Rows, each with roughly how far along a hidden order it lies (0 to 10):
[-0.32  2.59  1.14  0.99 -0.85 -0.66  1.42 -0.63  3.91 -0.19  3.67  0.29
  2.58  0.38  0.54  0.00  2.89  4.56 -0.47 -1.20 -1.38]
10
[-0.08 -0.90  0.12  0.80 -0.64 -1.50  0.61  0.08  2.36 -1.34  5.17 -0.58
  1.22 -0.13  0.41 -0.06 -0.03  0.00  0.28 -0.48 -0.76]
5
[-0.39  0.97  0.85  0.19  0.37 -0.41  0.43 -0.89  3.36  1.31  2.04  0.46
  2.24  0.54  1.21  0.27  4.10  3.33 -0.73 -0.96 -0.21]
9
[ 1.25 -2.07  0.06 -0.03  0.79 -0.46 -0.29  0.27 -0.96  0.60  1.53 -0.20
 -0.50 -0.23  0.36  0.37 -2.54 -2.73  0.33  1.12  0.87]
2
[ 0.84 -1.25  0.36  0.71  0.00 -1.27  0.07  0.16  1.87 -0.21  4.62 -0.18
  0.27 -0.82  0.15  0.21 -1.22 -0.81  0.54  0.16 -0.21]
3
[-0.82  1.67  0.66  0.08  0.27 -0.30  1.18 -0.76  2.10 -0.49  0.22  0.31
  1.29  0.37  0.33  0.22  2.85  3.97 -0.94 -1.16 -0.07]
7
[-0.79 -1.84 -0.62 -1.21  4.50  2.13 -2.23  0.57 -1.15  3.95 -0.03  0.03
  0.46  1.45  0.92  1.20 -1.49 -0.80 -1.35  1.47  2.99]
5
[ 0.28 -1.41  1.13 -0.28  2.65  2.17 -0.25 -0.51 -1.36  4.50 -5.45  0.92
 -1.33 -0.24  0.27  0.93 -1.28 -0.38 -0.48  0.83  3.38]
0
[-0.04  1.78  0.22  0.98 -1.68 -1.30  0.80  0.03  3.28 -2.58  6.89 -0.56
  2.20 -0.10  0.10 -0.37  0.32  1.68 -0.10 -0.94 -1.88]
9
[-0.62 -0.36  0.02 -0.43  1.60 -0.65 -1.15 -0.09  2.76  1.68  3.79 -0.02
  2.45  1.24  1.38  0.60  2.35  2.66 -0.74  0.03  0.28]
9
[ 0.75 -1.92 -0.37  0.22 -1.47 -2.61 -0.85  0.85  1.24 -1.80  4.76 -0.76
  0.35 -0.35  0.33  0.11 -1.82 -1.77  1.04  0.44 -0.84]
3

Next part:
[-0.05  0.07  1.06 -0.71  2.12 -0.25  0.87  1.65 -0.45 -0.53  0.05 -0.03
  0.59  2.03 -0.65  0.66 -0.44  0.80  0.53  1.00  0.69  0.34 -0.19  0.20
 -0.59  0.44 -0.34]
0
[ 1.09  0.30 -0.36  2.30 -9.16  4.16 -0.26  1.78 -0.17  0.07 -3.23 -0.17
 -0.24 -2.54 -5.62 -1.83  1.77  1.35 -1.39 -6.59 -1.60 -2.92  1.71  1.45
 -1.68 -3.27 -0.95]
2
[ 0.49  0.06  0.69 -0.82  2.46 -0.01  0.72  1.13 -0.34 -0.56 -0.61 -0.27
  1.16  2.14 -1.42 -1.44 -0.45  0.60  0.18  0.35  1.35 -0.33 -0.13  0.44
 -0.79  0.02 -1.18]
0
[ 0.13 -0.27  0.82 -0.38  1.72 -0.41  1.40  0.34  0.25  0.10 -1.26 -0.59
  2.40  1.46 -0.33 -1.62 -0.29  0.40  0.40 -2.18 -0.31  0.43  0.86  1.48
 -1.72  0.27 -1.06]
6
[ 0.22 -0.14  0.51 -0.14  1.76  0.17  0.85  0.07  0.19  0.05 -0.67 -0.42
  1.02  0.85 -0.10 -1.38 -0.10  0.42 -0.18 -0.90 -0.21 -0.07  0.43  0.77
 -1.17  0.32 -0.68]
4
[ 0.87  0.02  0.13  0.16 -0.06  0.51 -0.10 -0.75  0.28 -0.06 -0.28 -0.36
  0.88 -0.48  0.38 -1.09  0.61  0.18 -0.86 -0.92  0.42 -0.21  0.45  0.42
 -0.38  0.35 -0.23]
2
[ 0.87  0.51  0.87 -1.12  3.77  0.68 -2.42  0.00  0.22 -0.04 -0.39 -1.23
 -0.22  1.92  1.36 -4.39 -0.96 -0.14  3.49 -1.51  2.61 -0.10  0.64  1.30
  2.56  1.05  0.01]
10
[ 0.89 -0.14  0.56 -0.05 -0.09 -0.34 -0.22 -0.26  0.66  0.11 -1.13 -0.91
  2.98  0.55  0.78 -2.60  0.69  0.18 -0.04 -2.64  0.01 -0.26  0.67  1.13
 -1.05 -0.12 -0.98]
5
[ 0.59  0.37  0.87 -0.83  2.82  0.85 -1.17  0.29 -0.01 -0.09 -0.22 -0.89
 -0.21  2.09  0.80 -2.95 -0.95 -0.18  2.89 -0.51  1.72  0.11  0.32  0.97
  1.79  0.75  0.04]
8
[ 3.15 -0.66  0.99  0.90 -4.98 -0.80 -2.99 -1.30  0.47  0.47 -2.33 -0.40
 -3.47 -1.86 -0.04 -1.53  0.91  1.96 -3.00 -5.12  3.49  2.51  3.05  1.71
  0.30  0.05 -3.38]
4
